Each row has a name. Each question is about the rows just above it.

[135 124 115 121 111 167 142 134  94  95  82  62  98 127 150  71 106 115
 155 144 180 184 128 101 150 115 158 123 145 142  96  91 137 117 130 131
 120 156 179 143  51 113 108 140 144 210 157 111 107 100 109 141 165 120
 143 150 139]  geron
[145 111 120 115 132 170 135 136 111 145  82  82  98  82 145 145 118 125
 146  82 178 183 119  89 152 117  82 134 146 160  92  82 132 122 145 146
 125 149 182 150  62 120 104 154 145 224 104 112 146 104 118 140 145 119
 138 120 145]  virel
[145 111 120 115 132 170 135 136 111  97  82  82  98 126 138  67 118 135
 146 139 178 183 119  89 152 117 148 134 140 160  92  82 144 122 145 135
 125 149 182 150  62 120 104 154 153 224 161 112 112  89 169 140 145 119
 138 163 152]  fas
Times [82] occurs in virel: | 6
How many times does virel hold [145]? | 8
Shuffled fas with one entry gone: [144 169 160 145  62  98 135 145  82 117 126 148 122 153  82 161 111  97
 154 112  82 115 120 111 119  89 150 136 178 140 125 138 132 134 149 163
 145 140  67 152 139 224 135 146 135  89 118 120 112 182 138 104 183 119
 152 170], missing | [92]
Which entry of geron is missing from [120 150 135 134 158 121 108 143 150  95 139 117 106  62  51 113  98 156
 144 128 165 111 124 184 137 179 210 157 131 140 144 150  82 141 107 120
 142 111 167 142 127  96 109 143 101 180 115 115 123 145 130  94 100  71
 115  91]? | [155]
Times [146] occurs in virel: | 4
fas without one entry, shuffled: [146  97  89 163 132  82 115 149 145 122 125 183 111 120  89 138 169 138
  62 148  82 111 182 104 145 118 135 119 153 160 140 152 117 178  92 120
 112 119  82 154  67 152  98 224 134 136 144 135 139 135 161 150 145 140
 112 126]. Gone: | [170]
Which entry of fas is missing from [ 98 169 145 163 152 112 145 140 148 139 152 117 104 138 224 111  89 119
 118 126 182 112 146 183  92 120 161 125 111 160 170 145 178 138 140 115
  62 149 136 135  89 132 119 120 150  82 154 144  67  82  97 135  82 122
 153 135]? | [134]

[169 141 128  99 215 160 128 150  45 102 134 160 167 154 184 137 127 134
 132 102  78 165] = piz
[ 94 103 103  46 103 103 138 225  95  85 136  92 117 131 214  85 135  79
 102 112 112 100] = Vabid
[160 129 128 143 193 166 153 184  68  83 108 198 169 134 169 145 108 102
 121  85  92 160] = bodo
[174 126 118 109 139 160 103 140  87 115 125 101 141 170 134  93 196 150
  58 180  93 209] = Dasa
[185 155 146  58 100 100  88 154 156 101 117 187 100 154 125 154 100 106
  99 110 138 154] = Limar
[ 99 222 145 139  99 160 193 116 131  89  89  85  89 107  99 139  99 108
 128 135 176 146] = luvu
Times [88] occurs in luvu: | 0
Times [100] occurs in Limar: | 4
Shuffled Limar with one entry gone: [106 100 185  99 100 154 117 154 100 101 154  58 187 138 100 155  88 154
 110 146 125], missing | [156]
Count of [214] in piz: | 0
Count of [103] in Vabid: | 4

[ 93  84 166 107  91 159 161 111 144 206 101 138 159 125 118 160 126  97
 113 117  60 108 154 109  64 138 123 109 124 109 109 154 141 118  77 128
 132 194 192 102 133]  sata
[104 101 149 107 102 159 161 124 137 197 135 144 155 127 105 160 107 106
 105 108  60 104 144 145  64 129 137 114 110 113 158 173 148 133  80 133
 128 179 195 120 135]  Lunoz
[175 119  55  60 134 172 137  99 128 133  78  51 113 105  88 100 142 108
 150 107 100 172 183  97 118  84 118  77 135 170  44 164 168  43 163  97
 174 161 168 101 120]  konud
[ 92  90 156 108  91 160 151 112 136 208 107 140 156 124 122 151 117 102
 112 108  65  99 139 141  64 128 120 126 126 114 162 156 137 112  82 135
 139 200 192 101 130]  Mam
[107  93 155  89 104 157 151 128 142 206 101 127 161 111 122 167 124 105
 120  99  66 107 134 143  52 128 140 125 130 110 150 179 155 102  78 131
 135 188 195 104 140]  zik
[172 136  55  69 142 188 138 102 135 127  85  37 100 102  91  98 132 120
 133 112 105 173 178  88  93  92 122  88 134 174  38 144 163  49 185 107
 165 169 187 107 117]  pepi
[158 128 124  67 131 180 150 106 142 124  61  58  58 106 104 106 133 111
 145 117 104 171 190  90  58 117 113  95 124 179 124 146 161  57  58 117
 175 161 173  99 117]  Zil
[158 128  52  67 131 180 150 106 142 124  61  58 108 106 104 106 133 111
 145  96 104 171 190  90  88  77 113  95 136 179  43 146 161  57 169 109
 127 113 165 107 126]  vizoz
[ 61 120  96 137 106 119  87 119 183 172 170  73 104 124 135 138  94 139
 118 140  99  82 116 179 149 104 115 146 191  86  83  83 107 142 193  97
 123 110 154 102 122]  kado
[168 131  51  70 133 175 161 117 141 125  60  50 110 102 103 101 125 115
 135  99 103 170 190 101  88  81 124  86 128 183  52 149 161  64 171 122
 168 160 180  92 118]  roda
[110  93 141 103 104 152 156 118 132 190 130 141 157 126 110 172 109  98
 102 107  65 100 142 140  63 125 137 130 108 115 154 157 152 129  80 143
 137 184 192 113 141]  nid
Count of [109] in sata: | 4
Whose row is [158 128 124  67 131 180 150 106 142 124  61  58  58 106 104 106 133 111
 145 117 104 171 190  90  58 117 113  95 124 179 124 146 161  57  58 117
 175 161 173  99 117]? | Zil
Count of [116] in Zil: | 0
Count of [123] in Zil: | 0
Times [119] occurs in kado: | 2

[138 115  85 147 141] -> fer
[119 111 113 123 112] -> Gopi
[137 137 137 123  63] -> lig
[146 163 120 117  52] -> sud
[137 104 113 139 136] -> Bufus
[125 111 136 140 191] -> Tobu
[118  62 216 110 117] -> bak
[128 147 109 104 114] -> Pevo
Count of [113] in Gopi: | 1
Gopi without one entry, shuffled: [113 119 112 123]. Gone: | [111]
Shuffled lig with one entry gone: [137 137  63 137], missing | [123]
Which entry of Gopi is missing from [113 123 111 119]? | [112]
Tobu without one entry, shuffled: [191 125 140 136]. Gone: | [111]
Times [137] occurs in lig: | 3

[105  91 166 129]  soget
[ 52  74 222  64]  nolu
[125  86 204  79]  sibu
[189 100 174 101]  fel
[197 116 119 145]  ruzo
[130 130 130 130]  baf
[196  90 179  96]  baz
[218  85 217  84]  Kazis
Count of [130] in baf: | 4
Shuffled Kazis with one entry gone: [ 84 218  85], missing | [217]

[126  59 142 181 188 141 138  45 139 131 174 136 126 137 171 180 201]  pedu
[157 142 128 173 244  99 106 131 133 128 161 106  90 144 106  99 128]  Melok
[126 126 142 181 188 141 138  45 139 126 174 135 126 137 171 180 201]  dok
[157 126 105 173 244  99 126 131 137 126 172 137 129 137 172 137 186]  Mub
[153 117 143 174 216 141 160 102 123 153 164  78  76 149 155  83 148]  pumo
Count of [125] in dok: | 0
How many times does Melok hold [106]? | 3
Shuffled pumo with one entry gone: [174 148 153 117  76 160  83  78 164 143 153 123 141 149 155 216], missing | [102]
How many times does Mub hold [137]? | 4

[112 175 142  91  90  85 150 105  97 117 105 138 156  96 159  94] = pipa
[133 161  80 130 104 106  93 108 153 120  92 172 156 143 108  55] = tete
[151 119 151 151 151 146  61 127 192 173 107 173 134 180  71  72] = neran
[ 97 153 218  69 104  94 211 122  46 122 145  80 130  59 203 181] = Bapa
[100 141 216  77 113 104 207 128  51 125 151  76 112  65 197 191] = biku
[121 186  99 105  83  81 114  97 127 114  84 170 170 150 133  46] = romav
[115 123 179 106 129 125 172 134  89 129 149  93 117  97 163 177] = muve
[138 138  84 143 122 125 151 120 159 126 106 151 101 151 101  80] = lus
[115 146 179 184 129 125 172 134  89 147 149  93 117  97 163 177] = posit
[109 150  80  93 104 106  93 108 153  93  92 172 156 143 108  55] = gubam
Shuffled posit with one entry gone: [134  89 129 172 184 146 125 163 179 177 115  97 117 149  93], missing | [147]
Shuffled biku with one entry gone: [207 216  76 128 151  77 125 104 100 191 112 197  65  51 141], missing | [113]
Times [152] occurs in neran: | 0
posit without one entry, shuffled: [184 163 129 146 172 134 115  89  97  93 125 149 177 117 147]. Gone: | [179]
Count of [151] in lus: | 3
gubam without one entry, shuffled: [153 108  93 104 150  80  93  93 109 156  55 108 172 143 106]. Gone: | [92]
Shuffled tete with one entry gone: [153 156 104 161 172  55 120  92 130  93 108  80 143 108 133], missing | [106]

[ 62 127 107 121  63 150 170 156] : babi
[102 107 135 135 136 107 135 176] : leraz
[153 157 122 122 157 157 165 122] : pilu
[ 92 132 137 102 133 156 109 157] : lar
[192 124 103 114 147 147 193 146] : tige
Shuffled pilu with one entry gone: [122 122 122 157 157 157 165], missing | [153]
Which entry of babi is missing from [ 62 127 156 121 107 150 170]? | [63]
Shuffled lar with one entry gone: [157 156 133 137  92 102 109], missing | [132]
How many times does pilu hold [156]? | 0
Shuffled tige with one entry gone: [103 146 114 192 147 124 147], missing | [193]
Count of [147] in tige: | 2
Count of [135] in leraz: | 3

[168 230 120  98  68  82  95]  kanan
[126  90 146 139 169 145 248]  sini
[151 215 108  54 124  63 104]  kuzir
[175  93 126 173 116 149 230]  Vuto
[158 188 175 173  53 149 179]  gugor
[161 230 122  73 102  67 155]  Sakiz
[175 215 124  88 108  79 203]  Tedu
[114  95 142 111 185 128 248]  somag
[ 44 142 163  52 185  98 159]  Fodug
[ 40 176 175  83 120 116  41]  fuzod
Which entry of fuzod is missing from [116  41 176 120 175  83]? | [40]
Which entry of gugor is missing from [179 175 149 188 158 173]? | [53]

